Below are the code and all the weights of a small trained network. Each question names an input and a target symbol and asks about switching units off, where a switched-off unit gives its printed mean instead of its output.

import numpy as np


def w(rows, s, z=0):
    codes = np.array(rows[::2]) - 128.0
    scale = np.full(codes.shape[1], s)
    scale[-1] = z or s
    return codes * scale


def norm(h):
    return h / np.sqrt((h * h).mean(-1, keepdims=True) + 1e-5)


def f(y):
    return y / 2 * (1 + np.tanh(0.7978845608 * (y + 0.044715 * y**3)))


def softmax(a):
    e = np.exp(a - a.max(-1, keepdims=True))
    return e / e.sum(-1, keepdims=True)


def log_softmax(a):
    a = a - a.max(-1, keepdims=True)
    return a - np.log(np.exp(a).sum(-1, keepdims=True))


def net(x, mask):
    ids = ['βγδεζηθμστφψω'.index(c) for c in x.split()]
    T = len(ids)
    res = E[ids] + P[:T]
    u = 0
    for l in range(2):
        q, k, v = (norm(res) @ M[l].T for M in (Q, K, V))
        z = softmax(np.where(np.tri(T) > 0, q @ k.T / 4**0.5, -1e9)) @ v
        res = res + np.where(mask[u], z, O[l][:, -1]) @ O[l][:, :-1]
        u += 1
        y = f(norm(res) @ A[l][:, :-1].T + A[l][:, -1])
        res = res + np.where(mask[u : u + 8], y, B[l][:, -1]) @ B[l][:, :-1]
        u += 8
    return log_softmax(norm(res)[-1] @ U[:, :-1].T + U[:, -1])


Q, K, V, O, A, B = {}, {}, {}, {}, {}, {}
E = w([
[99,172,131],'β',
[110,168,135],'γ',
[151,7,100],'δ',
[106,156,125],'ε',
[187,170,115],'ζ',
[107,201,146],'η',
[117,170,147],'θ',
[129,71,124],'μ',
[117,197,153],'σ',
[171,133,105],'τ',
[204,180,111],'φ',
[80,69,164],'ψ',
[84,144,75],'ω',
],0.022)
P = w([
[193,2,98],'0',
[168,194,210],'1',
[171,193,198],'2',
[178,175,179],'3',
[177,162,192],'4',
[176,159,194],'5',
[181,159,195],'6',
[178,143,196],'7',
[172,146,182],'8',
[166,128,187],'9',
[168,128,184],'10',
[149,132,189],'11',
[175,137,175],'12',
[170,145,223],'13',
],0.0063)
Q[0] = w([
[95,177,136],'L0H0',
[246,12,78],'L0H0',
[86,93,154],'L0H0',
[193,161,222],'L0H0',
],0.012)
K[0] = w([
[89,242,166],'L0H0',
[68,107,94],'L0H0',
[103,11,113],'L0H0',
[205,133,201],'L0H0',
],0.011)
V[0] = w([
[110,188,1],'L0H0',
[129,93,92],'L0H0',
[98,178,102],'L0H0',
[80,119,98],'L0H0',
],0.012)
O[0] = w([
[93,220,219,102],'L0H0',
[102,113,84,3],'L0H0',
[86,106,255,181],'L0H0',
[89,106,133,11],'L0H0',
],0.0054,0.0037)
A[0] = w([
[109,66,99,10],'L0N0',
[144,39,180,44],'L0N1',
[53,46,69,48],'L0N2',
[112,75,86,3],'L0N3',
[125,154,221,129],'L0N4',
[246,113,177,141],'L0N5',
[158,129,135,95],'L0N6',
[174,144,110,69],'L0N7',
],0.013,0.0052)
B[0] = w([
[144,136,136,132],'L0N0',
[55,3,101,132],'L0N1',
[161,95,202,148],'L0N2',
[138,67,100,130],'L0N3',
[199,146,41,255],'L0N4',
[84,124,27,244],'L0N5',
[124,142,100,133],'L0N6',
[124,154,119,134],'L0N7',
],0.0073,0.0076)
Q[1] = w([
[49,83,254],'L1H0',
[218,159,237],'L1H0',
[54,109,18],'L1H0',
[152,232,18],'L1H0',
],0.0053)
K[1] = w([
[208,110,247],'L1H0',
[186,112,58],'L1H0',
[85,150,87],'L1H0',
[59,93,159],'L1H0',
],0.011)
V[1] = w([
[61,135,5],'L1H0',
[44,146,148],'L1H0',
[124,89,122],'L1H0',
[206,124,148],'L1H0',
],0.018)
O[1] = w([
[39,120,13,254],'L1H0',
[32,116,191,74],'L1H0',
[152,40,144,87],'L1H0',
[250,113,117,144],'L1H0',
],0.011,0.0088)
A[1] = w([
[116,109,131,64],'L1N0',
[167,249,50,84],'L1N1',
[115,116,172,5],'L1N2',
[143,150,212,30],'L1N3',
[178,163,189,249],'L1N4',
[186,34,122,69],'L1N5',
[53,149,179,13],'L1N6',
[85,112,126,53],'L1N7',
],0.014,0.0027)
B[1] = w([
[91,184,68,122],'L1N0',
[109,178,191,249],'L1N1',
[92,176,132,121],'L1N2',
[86,99,93,124],'L1N3',
[105,2,117,130],'L1N4',
[69,122,171,141],'L1N5',
[185,204,174,130],'L1N6',
[121,162,57,126],'L1N7',
],0.011,0.017)
U = w([
[172,124,110,253],'β',
[177,135,121,85],'γ',
[195,152,62,79],'δ',
[176,132,134,150],'ε',
[179,90,124,149],'ζ',
[161,117,165,71],'η',
[118,136,2,19],'θ',
[190,135,84,211],'μ',
[173,104,172,253],'σ',
[160,136,111,44],'τ',
[37,137,156,192],'φ',
[27,108,184,70],'ψ',
[170,117,65,106],'ω',
],0.014,0.0046)

Each question gives the input, a string of symbols that net reads in full, and the target symbol t.
The units are the heads (4 rows each of Q, K, V and O) and the neurons (one row each of A and B). Each row of codes is followed by its name. A weight is (code - 128) times the scale printed after its matrix; where a second scale follows, it is the last column's (O, A, B and U).
mask holds one flag per unit, layer by layer, with each layer's heads first. A switched-off unit (its flag False) gives its mean, the last column of its rows in O or B, instead of its output. The means were averaged over made-up inputs and are rounded, as every weight is.
A unit's drop is (log p(t) with every unit on - log p(t) with that unit switched off) / (log p(t) with every unit on - log p(t) with every unit switched off).
The circuit of an input: a set's keep is (log p(t) with only the set's units on - log p(t) with every unit switched off) / (log p(t) with every unit on - log p(t) with every unit switched off). Starting from the 12 units with the biggest drops (on a tie, the unit counted first), units are removed one at a time, each time the one whose removal leaves the highest keep (on an exact tie, the one counted first), for as long as the keep stays at least 0.8.
units of the circuit, in order: the units of the circuit, biggest drop first
k most important neurons: the k neurons with the biggest drops, biggest first
k most important neurons of layer l: the k neurons of layer l with the biggest drops, biggest first
drop when u is switched off: that unit's drop, to one decimal
input θ σ δ ω μ θ τ θ, target θ: units of the circuit, in order -> (L1H0 L0H0)
input γ ω θ γ γ ψ θ, target σ: most important neuron -> (L0N5)
input θ θ τ, target θ: units of the circuit, in order -> (L0N5 L1H0)
input ω ω θ ζ, target φ: units of the circuit, in order -> (L1H0 L0H0)
input θ θ θ ω θ τ θ δ θ ζ τ θ ζ, target θ: units of the circuit, in order -> (L0N5 L1H0)
input ω ζ φ, target φ: units of the circuit, in order -> (L0H0 L1H0)
input θ θ μ ζ γ ω ψ β ζ γ θ ζ, target θ: units of the circuit, in order -> (L1H0 L0N5)
input θ δ μ γ, target θ: units of the circuit, in order -> (L1H0 L0N4 L0H0)
input η η ψ θ γ, target σ: 3 most important neurons -> (L0N5 L1N4 L0N1)
input θ σ γ, target θ: units of the circuit, in order -> (L1H0 L0H0 L0N5 L0N4)
input θ ω θ θ μ θ δ τ, target θ: units of the circuit, in order -> (L1H0 L0H0)
input ω ε δ μ, target ψ: 2 most important neurons of layer 0 -> (L0N4 L0N5)
input γ θ ψ θ, target σ: 2 most important neurons of layer 0 -> (L0N5 L0N1)
input ζ θ η ω ω ω, target φ: most important neuron -> (L0N2)
input ω θ ω γ θ δ δ φ ω θ τ, target φ: drop when L1H0 is switched off -> 0.6
input θ θ γ ω β θ, target θ: drop when L0H0 is switched off -> 0.3
input ω β γ μ, target ψ: drop when L0H0 is switched off -> 0.5
input μ θ ω ψ φ τ γ θ ω, target φ: drop when L1N5 is switched off -> -0.1
